Below are the code and all the weights of a small trained network. Each question names an input and a class and asks about switching units off, where a switched-off unit gives its printed mean instead of its output.

import numpy as np


def w(rows, s, z=0):
    codes = np.array(rows[::2]) - 128.0
    scale = np.full(codes.shape[1], s)
    scale[-1] = z or s
    return codes * scale


def norm(h):
    return h / np.sqrt((h * h).mean(-1, keepdims=True) + 1e-5)


def f(y):
    return np.maximum(y, 0)


def log_softmax(a):
    a = a - a.max(-1, keepdims=True)
    return a - np.log(np.exp(a).sum(-1, keepdims=True))


def net(x, mask):
    res = np.array(x, float).reshape(1, 7) / 4 @ E
    u = 0
    for l in range(2):
        y = f(norm(res) @ A[l][:, :-1].T + A[l][:, -1])
        res = res + np.where(mask[u : u + 16], y, B[l][:, -1]) @ B[l][:, :-1]
        u += 16
    return log_softmax(norm(res)[-1] @ U[:, :-1].T + U[:, -1])


A, B = {}, {}
E = w([
[129,126,129,131],'x0',
[109,112,177,233],'x1',
[124,2,230,70],'x2',
[40,195,214,86],'x3',
[16,67,80,138],'x4',
[126,130,130,130],'x5',
[127,127,129,128],'x6',
],0.0051)
A[0] = w([
[63,113,77,130,86],'0.n0',
[68,134,80,148,96],'0.n1',
[80,209,137,132,123],'0.n2',
[125,127,127,120,69],'0.n3',
[183,195,141,116,89],'0.n4',
[82,194,145,125,69],'0.n5',
[167,106,104,141,70],'0.n6',
[120,173,110,136,51],'0.n7',
[112,175,167,104,70],'0.n8',
[134,163,80,80,72],'0.n9',
[178,182,137,153,142],'0.n10',
[132,148,85,76,2],'0.n11',
[111,146,146,254,149],'0.n12',
[113,128,80,82,110],'0.n13',
[182,127,41,177,98],'0.n14',
[106,209,85,164,7],'0.n15',
],0.014,0.0039)
B[0] = w([
[144,169,193,204,216],'0.n0',
[165,170,176,195,212],'0.n1',
[84,61,70,147,227],'0.n2',
[135,120,123,126,128],'0.n3',
[122,176,179,186,206],'0.n4',
[68,82,103,137,197],'0.n5',
[50,131,129,151,164],'0.n6',
[190,106,87,137,163],'0.n7',
[69,104,104,159,179],'0.n8',
[144,160,110,68,182],'0.n9',
[139,172,150,181,214],'0.n10',
[129,163,119,66,155],'0.n11',
[117,200,117,37,254],'0.n12',
[117,192,149,101,187],'0.n13',
[73,51,57,153,244],'0.n14',
[251,102,34,146,209],'0.n15',
],0.024,0.0058)
A[1] = w([
[118,109,151,116,119],'1.n0',
[113,145,144,217,218],'1.n1',
[126,72,207,103,225],'1.n2',
[158,201,210,211,55],'1.n3',
[117,185,120,73,8],'1.n4',
[161,39,183,80,110],'1.n5',
[169,30,205,78,110],'1.n6',
[175,188,130,56,25],'1.n7',
[149,99,169,96,134],'1.n8',
[52,21,102,134,159],'1.n9',
[103,230,109,10,70],'1.n10',
[137,53,216,70,148],'1.n11',
[92,136,55,174,183],'1.n12',
[116,157,121,97,44],'1.n13',
[89,197,82,97,161],'1.n14',
[87,65,124,120,162],'1.n15',
],0.011,0.0012)
B[1] = w([
[125,131,103,132,141],'1.n0',
[96,164,166,104,234],'1.n1',
[139,107,53,164,166],'1.n2',
[113,251,161,142,224],'1.n3',
[179,116,136,76,157],'1.n4',
[164,142,52,174,153],'1.n5',
[196,143,43,171,158],'1.n6',
[113,80,157,63,155],'1.n7',
[156,128,88,130,143],'1.n8',
[35,88,149,98,215],'1.n9',
[226,97,162,40,193],'1.n10',
[164,142,40,172,167],'1.n11',
[123,98,209,92,253],'1.n12',
[150,121,124,98,144],'1.n13',
[174,76,167,104,203],'1.n14',
[63,128,121,121,172],'1.n15',
],0.023,0.0076)
U = w([
[188,121,1,212,60],'0',
[8,37,162,149,72],'1',
[128,144,148,126,254],'2',
[141,236,229,196,54],'3',
[132,123,146,119,214],'4',
[212,99,178,52,48],'5',
[130,121,135,140,167],'6',
],0.0094,0.006)

Each question gives the input, the list of numbers given to net, and the class t.
The units are the neurons (one row each of A and B). Each row of codes is followed by its name. A weight is (code - 128) times the scale printed after its matrix; where a second scale follows, it is the last column's (A, B and U).
mask holds one flag per neuron, layer by layer. A switched-off neuron (its flag False) gives its mean, the last column of its row in B, instead of its output. The means were averaged over made-up inputs and are rounded, as every weight is.
A unit's drop is (log p(t) with every unit on - log p(t) with that unit switched off) / (log p(t) with every unit on - log p(t) with every unit switched off).
The circuit of an input: a set's keep is (log p(t) with only the set's units on - log p(t) with every unit switched off) / (log p(t) with every unit on - log p(t) with every unit switched off). Starting from the 12 units with the biggest drops (on a tie, the unit counted first), units are removed one at a time, each time the one whose removal leaves the highest keep (on an exact tie, the one counted first), for as long as the keep stays at least 0.8.
circuit, biggest first: the units of the circuit, biggest drop first
k most important neurons: the k neurons with the biggest drops, biggest first
top k neurons in layer l: the k neurons of layer l with the biggest drops, biggest first
drop when u is switched off: that unit's drop, to one decimal
input [-3,-6,3,-1,7,-5,2], class 3: circuit, biggest first => (0.n0)
input [6,-7,-3,0,-4,-1,2], class 5: 2 most important neurons => (0.n9 0.n11)
input [-1,6,0,-4,-2,3,-5], class 5: circuit, biggest first => (0.n12 1.n10)
input [-6,-3,-5,-7,8,-7,-4], class 3: 2 most important neurons => (0.n0 0.n1)
input [-7,3,-7,0,-7,6,7], class 0: 2 most important neurons => (0.n15 0.n14)
input [-1,8,-4,8,6,2,-3], class 1: 3 most important neurons => (0.n2 0.n5 0.n13)
input [7,2,-6,8,-8,-7,-2], class 1: top 3 neurons in layer 0 => (0.n2 0.n5 0.n8)
input [5,0,-1,5,8,1,-4], class 3: top 3 neurons in layer 0 => (0.n0 0.n1 0.n14)
input [-3,-7,-5,8,4,4,-5], class 1: top 2 neurons in layer 0 => (0.n2 0.n5)
input [-2,8,1,6,-5,-7,-3], class 5: top 3 neurons in layer 0 => (0.n12 0.n14 0.n0)
input [3,8,6,-4,0,-6,8], class 5: 2 most important neurons => (0.n12 0.n14)
input [0,-7,8,8,-5,4,8], class 0: 3 most important neurons => (0.n12 0.n14 0.n2)
input [-5,0,-8,7,6,8,1], class 0: top 2 neurons in layer 0 => (0.n15 0.n2)
input [-6,1,-4,7,7,1,-3], class 1: circuit, biggest first => (0.n2)
input [-1,-5,-6,3,8,-7,-7], class 3: top 2 neurons in layer 0 => (0.n0 0.n1)
input [2,-8,4,8,2,-2,-8], class 1: 3 most important neurons => (0.n12 0.n8 1.n9)
input [2,4,-3,-1,7,2,-7], class 3: 2 most important neurons => (0.n0 0.n1)
input [2,-6,-3,-7,-6,-4,-1], class 1: top 2 neurons in layer 0 => (0.n14 0.n12)
input [6,-5,-8,-1,-4,-6,-1], class 0: top 3 neurons in layer 0 => (0.n15 0.n14 0.n12)
input [2,7,1,-8,-3,1,3], class 1: circuit, biggest first => (0.n14)
input [1,-2,6,-7,-5,4,4], class 1: top 2 neurons in layer 0 => (0.n6 0.n12)
input [-3,-6,-4,6,2,1,-3], class 1: 4 most important neurons => (0.n2 0.n5 0.n12 0.n8)
input [-4,-8,-7,-5,8,1,-1], class 3: top 2 neurons in layer 1 => (1.n10 1.n12)
input [2,-8,-2,4,-5,-1,7], class 5: top 2 neurons in layer 1 => (1.n10 1.n14)
input [4,0,-8,0,3,-2,-1], class 0: drop when 0.n15 is switched off => 1.7
input [-1,-7,-6,-8,-6,-5,-4], class 1: drop when 0.n12 is switched off => 0.8
input [-7,5,1,-8,-3,7,-8], class 1: drop when 1.n2 is switched off => 0.0
input [-4,7,5,-4,2,-3,-5], class 5: drop when 0.n14 is switched off => 0.1
input [-7,-4,8,1,-8,0,0], class 0: most important neuron => (0.n12)
